Below is a small trained network, with its code and all its weights. Each question gives an input and a class and asks what happens when units are switched off, that is, made to give their printed mean instead of their output.

import numpy as np


def w(rows, s, z=0):
    codes = np.array(rows[::2]) - 128.0
    scale = np.full(codes.shape[1], s)
    scale[-1] = z or s
    return codes * scale


def norm(h):
    return h / np.sqrt((h * h).mean(-1, keepdims=True) + 1e-5)


def f(y):
    return y / 2 * (1 + np.tanh(0.7978845608 * (y + 0.044715 * y**3)))


def log_softmax(a):
    a = a - a.max(-1, keepdims=True)
    return a - np.log(np.exp(a).sum(-1, keepdims=True))


def net(x, mask):
    res = np.array(x, float).reshape(1, 2) / 4 @ E
    u = 0
    for l in range(2):
        y = f(norm(res) @ A[l][:, :-1].T + A[l][:, -1])
        res = res + np.where(mask[u : u + 6], y, B[l][:, -1]) @ B[l][:, :-1]
        u += 6
    return log_softmax(norm(res)[-1] @ U[:, :-1].T + U[:, -1])


A, B = {}, {}
E = w([
[199,85,108,29,129],'x0',
[154,252,68,136,196],'x1',
],0.011)
A[0] = w([
[92,122,78,2,143,143],'0.n0',
[44,224,187,177,79,164],'0.n1',
[117,130,164,233,172,58],'0.n2',
[149,231,94,231,161,2],'0.n3',
[140,106,81,151,233,166],'0.n4',
[161,118,176,114,81,224],'0.n5',
],0.0079,0.0034)
B[0] = w([
[50,115,159,116,118,189],'0.n0',
[115,113,128,125,42,255],'0.n1',
[90,200,114,12,138,179],'0.n2',
[131,97,128,173,147,227],'0.n3',
[44,83,176,152,98,165],'0.n4',
[114,169,117,139,49,197],'0.n5',
],0.011,0.0051)
A[1] = w([
[26,100,201,129,215,17],'1.n0',
[72,76,116,157,35,175],'1.n1',
[254,157,159,41,86,251],'1.n2',
[127,223,144,144,231,27],'1.n3',
[115,217,104,126,169,251],'1.n4',
[224,177,32,80,24,25],'1.n5',
],0.01,0.0019)
B[1] = w([
[158,175,64,190,97,141],'1.n0',
[188,135,108,117,216,253],'1.n1',
[64,255,151,187,108,160],'1.n2',
[196,70,160,66,235,161],'1.n3',
[150,12,176,54,32,167],'1.n4',
[102,85,48,235,127,138],'1.n5',
],0.0098,0.011)
U = w([
[209,42,206,117,153,45],'0',
[59,192,148,75,54,253],'1',
[163,176,7,185,173,113],'2',
],0.019,0.0011)

Each question gives the input, the list of numbers given to net, and the class t.
The units are the neurons (one row each of A and B). Each row of codes is followed by its name. A weight is (code - 128) times the scale printed after its matrix; where a second scale follows, it is the last column's (A, B and U).
mask holds one flag per neuron, layer by layer. A switched-off neuron (its flag False) gives its mean, the last column of its row in B, instead of its output. The means were averaged over made-up inputs and are rounded, as every weight is.
A unit's drop is (log p(t) with every unit on - log p(t) with that unit switched off) / (log p(t) with every unit on - log p(t) with every unit switched off).
The circuit of an input: a set's keep is (log p(t) with only the set's units on - log p(t) with every unit switched off) / (log p(t) with every unit on - log p(t) with every unit switched off). Starting from all 12 units, units are removed one at a time, each time the one whose removal leaves the highest keep (on an exact tie, the one counted first), for as long as the keep stays at least 0.8.
units of the circuit, in order: the units of the circuit, biggest drop first
top k neurons: the k neurons with the biggest drops, biggest first
top k neurons in layer l: the k neurons of layer l with the biggest drops, biggest first
drop of u: that unit's drop, to one decimal
input [4,-2], class 1: units of the circuit, in order -> [1.n2]
input [-3,-2], class 2: top 3 neurons in layer 0 -> [0.n0 0.n4 0.n1]
input [-6,8], class 0: units of the circuit, in order -> [1.n3 1.n4]
input [-2,-3], class 2: top 3 neurons -> [1.n4 0.n4 0.n0]
input [-8,5], class 1: top 2 neurons in layer 1 -> [1.n4 1.n1]
input [3,1], class 2: units of the circuit, in order -> [1.n0 0.n1 0.n0]
input [7,7], class 0: top 2 neurons -> [0.n1 1.n3]
input [-4,5], class 0: units of the circuit, in order -> [1.n4 1.n3]
input [-7,2], class 1: top 2 neurons in layer 0 -> [0.n1 0.n2]
input [6,5], class 1: top 2 neurons in layer 0 -> [0.n3 0.n0]
input [1,4], class 0: top 3 neurons -> [0.n1 1.n3 1.n4]
input [3,-2], class 2: top 4 neurons -> [1.n4 0.n4 0.n5 1.n1]
input [4,2], class 1: top 2 neurons -> [0.n3 1.n1]
input [5,3], class 1: units of the circuit, in order -> [1.n1]
input [-4,2], class 1: top 3 neurons in layer 1 -> [1.n3 1.n5 1.n4]
input [-2,0], class 2: top 2 neurons -> [0.n1 1.n5]
input [6,6], class 0: top 3 neurons -> [0.n1 1.n3 1.n4]
input [6,3], class 1: top 2 neurons -> [0.n0 1.n1]
input [-6,5], class 1: top 4 neurons -> [0.n1 1.n1 0.n4 1.n4]
input [1,-2], class 2: top 2 neurons -> [0.n4 0.n5]
input [-7,1], class 1: top 2 neurons in layer 0 -> [0.n2 0.n1]
input [5,2], class 1: top 3 neurons -> [0.n0 1.n1 0.n3]
input [4,4], class 0: top 2 neurons in layer 0 -> [0.n1 0.n2]
input [-3,-3], class 2: top neuron -> [1.n4]
input [-2,5], class 0: drop of 1.n4 -> 0.1
